Rows with their classes
[ 13.1  18.7  12.1   4.3   1.9 -27.2  -8.2  14.6   1.8  33.2   5.2 -13.4
 -34.1  -5.1  18.1  12.3  11.4   6.0  25.8   2.4]
U
[ 25.3  -2.4  25.8 -10.8   4.8   0.3   1.5  24.0   8.5  20.5  -8.4  13.8
  -3.9   5.3 -15.2  -0.6  15.7  -5.1  -2.2  13.4]
C
[-46.2  -6.5 -41.6  13.0  26.8   8.7  -2.4  -5.9 -10.6 -10.3  14.1  13.9
  -7.9  16.4 -41.3 -30.8  -2.0   9.4   6.6   9.5]
U
[ -4.2  22.6 -27.5   8.4   7.9 -28.1   3.1  26.4   5.0  12.5  10.6  -9.2
 -12.5   2.8  13.0   2.1  11.8  14.0  21.1   3.9]
U
[ -7.8  24.2 -18.7   8.6 -12.5 -18.1  -3.5  21.0   2.8  18.7   7.0  -2.7
 -14.5  20.4  18.3  39.8   6.8  11.9   7.6  12.2]
C
[ -5.2  -0.6   8.0  -6.5  -3.4  12.2   2.1  -3.0  13.6 -11.1 -12.1 -15.4
  17.9  10.0   3.3 -69.0  11.6  -0.5  28.3 -16.4]
C
[ -7.5  33.2 -11.4 -15.0  -8.4 -12.6   0.7  25.4  15.4  -3.8  16.1  -7.2
  17.8   6.6 -16.4   1.2   1.0  10.7  15.2   5.9]
C
[-20.8  16.0  -2.8   1.6   8.9  22.7  -2.1  30.0   2.4 -12.8   9.1  -5.3
  26.5  25.6  -6.4 -72.6   8.3  15.0  37.7 -13.9]
C
[-26.4  25.2 -13.4  17.7  20.0 -11.5   8.6  26.1 -18.4  -2.4  19.2  -8.3
 -16.5  30.9 -13.4 -55.0  10.2  16.9  27.0  23.6]
C
[-12.3 -15.9   7.1   5.4  -8.1  18.7  -9.5  -1.8  -0.2 -11.9  -0.6  -6.2
  -1.8   4.6  -9.5 -45.3  -0.6  12.4  13.7 -21.9]
U
[-43.3   4.4 -31.6  16.9  25.2  -8.0  -9.6  20.8  -5.5  26.1  10.9  -9.0
 -22.1  31.9  -2.7 -16.3  14.6  18.4  47.7   2.3]
C
[-30.5  21.7  -9.7  15.5   5.4   9.6   3.4   6.3  -9.3  -8.8  18.7 -33.3
  -6.7  29.5 -14.4 -65.6  -1.5  11.9  52.3  -8.9]
U
[-25.6 -10.4 -21.9  -3.1   4.0  12.4 -24.0 -12.4  -4.1 -17.2   2.9 -11.7
   5.7  12.0 -12.6 -35.5  -6.4   5.7  12.2  -4.4]
C
[-46.3  27.6 -47.4   9.4   7.1 -10.8   0.6  41.5 -10.7 -11.6  10.1 -14.8
  -1.0  22.9 -28.6 -12.6  -6.5  21.3  30.0   5.5]
U
[-29.7  19.1 -17.6  10.3  -0.3   4.4   2.4   9.1  10.7 -13.1  12.0 -17.7
  10.1   9.0 -19.0 -21.7   3.1  14.4  11.9   3.3]
U
[-24.3   2.0 -10.6  22.4  11.7  15.8   7.6 -11.8   1.2 -10.0  -1.5  -9.1
  -2.4  17.5  -0.2 -52.6  -2.4  -2.8  27.3  -7.1]
C
[-36.3  22.7 -30.1   3.4  23.5   0.3  -5.6  26.0  -2.9  -0.4   4.1  12.2
 -44.4  25.5 -17.9 -26.6   7.1  31.6  26.2  11.9]
C
[-13.1  28.6   2.9  12.4  28.5   7.7  -7.1  24.6  -3.7   2.9   4.6 -14.6
 -39.0  27.2  22.3 -62.3   9.9  11.6  53.3   0.0]
C
[-38.3  -3.0 -31.8  11.6   7.2   2.7 -10.2 -12.1  -5.5  -5.2  -6.0   6.8
 -10.7   3.8 -17.2   0.0 -10.0   1.9   9.6   8.9]
C
[-40.4  15.5  -5.9  12.9   8.3  -5.7 -34.5  49.2  -4.3  19.9   7.6 -14.2
 -24.1  45.3  11.1 -45.6  22.5  27.2  62.2  15.1]
U
[-21.7   7.9 -21.5   7.7   1.7  12.1  -0.1  13.3   2.7 -17.9   9.7 -13.5
  11.4  20.6 -26.2 -37.4  -8.4  14.6  18.3 -11.2]
C
[  8.7  16.0  -6.6   0.6  10.1 -11.4   9.3  32.5   9.6   7.7   6.4  21.9
 -29.9   6.1   0.4  -1.4  19.9  19.5   5.4  23.2]
C
[  7.8   3.9   1.6  10.4   8.4   5.4  -3.8   6.3  13.1  -1.3  -4.2   4.7
  23.2  -2.1  -6.1   3.9  11.0  14.3 -23.2   5.3]
C
[-34.4 -18.6 -16.3  16.6   6.7  17.9  -0.4 -27.0 -10.1  -0.6   7.8 -18.0
 -24.1  35.0   3.9 -32.1  -0.2  -9.2  23.8 -22.4]
U
[-50.9   0.5 -20.5  15.4  10.1  -0.2  -4.6 -13.9 -10.5   5.4   2.0 -10.2
 -32.0  18.2  -6.4 -17.7  -3.7   1.3  36.5 -14.2]
U
[-24.9   3.8  -7.4  24.6  26.4  -5.0  -7.9  35.7  -2.1   6.6  -6.9  -4.0
 -24.1  34.5  -3.3 -43.7  11.5  14.3  46.0   4.7]
U
[-17.3  -5.3  11.4   0.7   2.0  31.5  -9.5 -21.7  -2.9 -13.9  -5.1  -8.5
  18.2   4.4 -64.4 -43.1 -13.2 -10.8   4.1 -35.9]
U
[-62.4   4.4 -61.6  18.2  20.8  24.3   3.2 -13.8  -8.5 -12.3  16.7   3.9
  -7.7  27.2 -43.8 -25.8 -11.6  19.0  12.1   2.5]
U
[-45.7  15.3 -36.2   2.5  25.0  10.0   7.2  -0.9   1.7 -49.2  -2.5  25.0
  17.0  22.7 -52.0 -34.5 -10.9  18.1  -9.1  -4.9]
C
[-25.5  11.2 -25.6   4.9  -2.1  -7.2   3.5  -3.6   8.6 -13.5  17.1 -11.3
   4.5  12.2 -11.6  -3.8  -0.9  10.5   7.5   5.1]
U
[-26.6  -1.0 -37.9  -3.8   7.5  -2.6   0.4  25.9 -12.7  -2.3   1.6   4.3
  -2.9  14.1 -10.6   3.3   2.1   4.0 -49.4  14.6]
U
[-33.9  26.0 -30.4  12.7  15.7  -3.8   0.2   6.6   3.2   9.8  12.2  -7.3
   0.4  31.8 -51.6 -16.2  -2.8   9.5  24.2   5.0]
U
[ -5.4  21.1  -5.3  12.7 -23.7  -3.1   9.2  -2.6  12.5  -5.7  27.7 -27.6
  21.5   2.3  -6.4 -18.0  -3.2   4.0  29.4  -7.1]
U
[-21.5 -31.2   1.7  20.3  17.8   2.4 -10.6 -19.1 -15.6   9.1   4.1 -19.4
 -49.9  16.5  25.7 -39.0 -13.7 -12.5  48.6 -21.3]
U
[  8.9  39.1  29.5  12.6 -22.8  -1.3   7.0  24.6  10.5   6.2  26.4 -44.7
   8.2  23.9  15.3 -39.3  10.1  16.2  51.8  -5.0]
U
[-30.2  20.3 -33.4  12.5  -6.0  -8.5   9.4   0.9  -1.4  -2.3  17.1  -3.1
   1.0 -19.7 -13.8  26.2  -7.8   9.6   1.3   2.3]
U
[-33.5   4.0 -15.0   7.7  10.3   9.4 -22.5   5.8   5.2 -18.1  16.7  -4.5
   9.5  33.0  -6.8 -20.2   5.5   5.0  28.8  -3.3]
C
[-16.3 -15.8 -18.9  -4.1  -9.6  12.6  16.8 -30.4  -6.6 -39.6   2.6   2.3
  27.8 -17.4 -30.0  -0.2 -15.0  -6.2 -35.9 -14.2]
U
[-64.0  31.6 -59.6   3.6  49.9   5.6  -4.2  43.7  -7.1 -41.7  17.0  30.8
  20.7  49.3 -62.4 -53.8  17.0  46.5  21.0  47.5]
C
[  4.3  37.5 -14.1  -1.3  10.3  -4.7  14.5  32.8  10.2 -10.0  10.0   7.1
  18.1  16.0 -16.7  -6.9  11.7  23.2   2.7  14.1]
C

Rows with their classes
[ 15.2  -8.2  -3.9 -22.5  24.1  -3.7 -25.3  -0.2  12.4  -1.6  26.2 -11.5
 -25.9   5.2 -34.8 -17.4  -5.2  25.5  -0.1   0.5]
G
[-69.8 -14.3  12.3  34.1   2.9 -42.6 -44.2  10.3  -6.9  29.1  29.3 -11.5
 -16.5 -10.1  57.9  15.0 -67.9  12.9  -9.7   3.3]
K
[-19.3  -8.7  -3.4  10.1  14.7 -65.0 -49.7  -4.4  -8.6   4.1  23.2 -14.4
 -20.8 -51.4  22.7  13.0  -4.2  34.2   0.2 -52.1]
G
[-12.4 -43.0  -5.6  25.6  12.4   2.1   3.2   5.0 -28.8  19.3  12.1 -16.2
   9.2  42.1  51.4   0.0  11.5   4.7   2.8  -6.9]
D
[-53.7  -4.0  12.6  14.3 -11.4 -31.6 -26.4  10.2 -22.2   1.7  20.0  -5.9
  -8.9  -3.4  53.9   5.8 -24.8  10.5   6.8 -41.0]
D
[-25.0 -62.1  -2.0  60.5   2.7 -45.3 -73.4   7.4 -18.4  14.7   2.1 -26.5
   4.6 -28.9  74.5  -5.9 -52.0  12.3   6.4  -9.1]
G
[-64.1 -48.3 -12.2  -8.4   8.0 -71.2 -62.9  23.7  -3.9   5.9  34.3 -18.5
 -36.6 -36.9 -15.6  26.4 -11.0  38.7  -4.6   3.7]
D
[-53.1  -5.0  -9.0   5.0  -4.4 -60.0 -75.8  30.1   0.6  25.3  51.7  -9.0
 -26.7 -37.4  21.2  43.1 -55.6  19.5 -14.3   1.1]
W
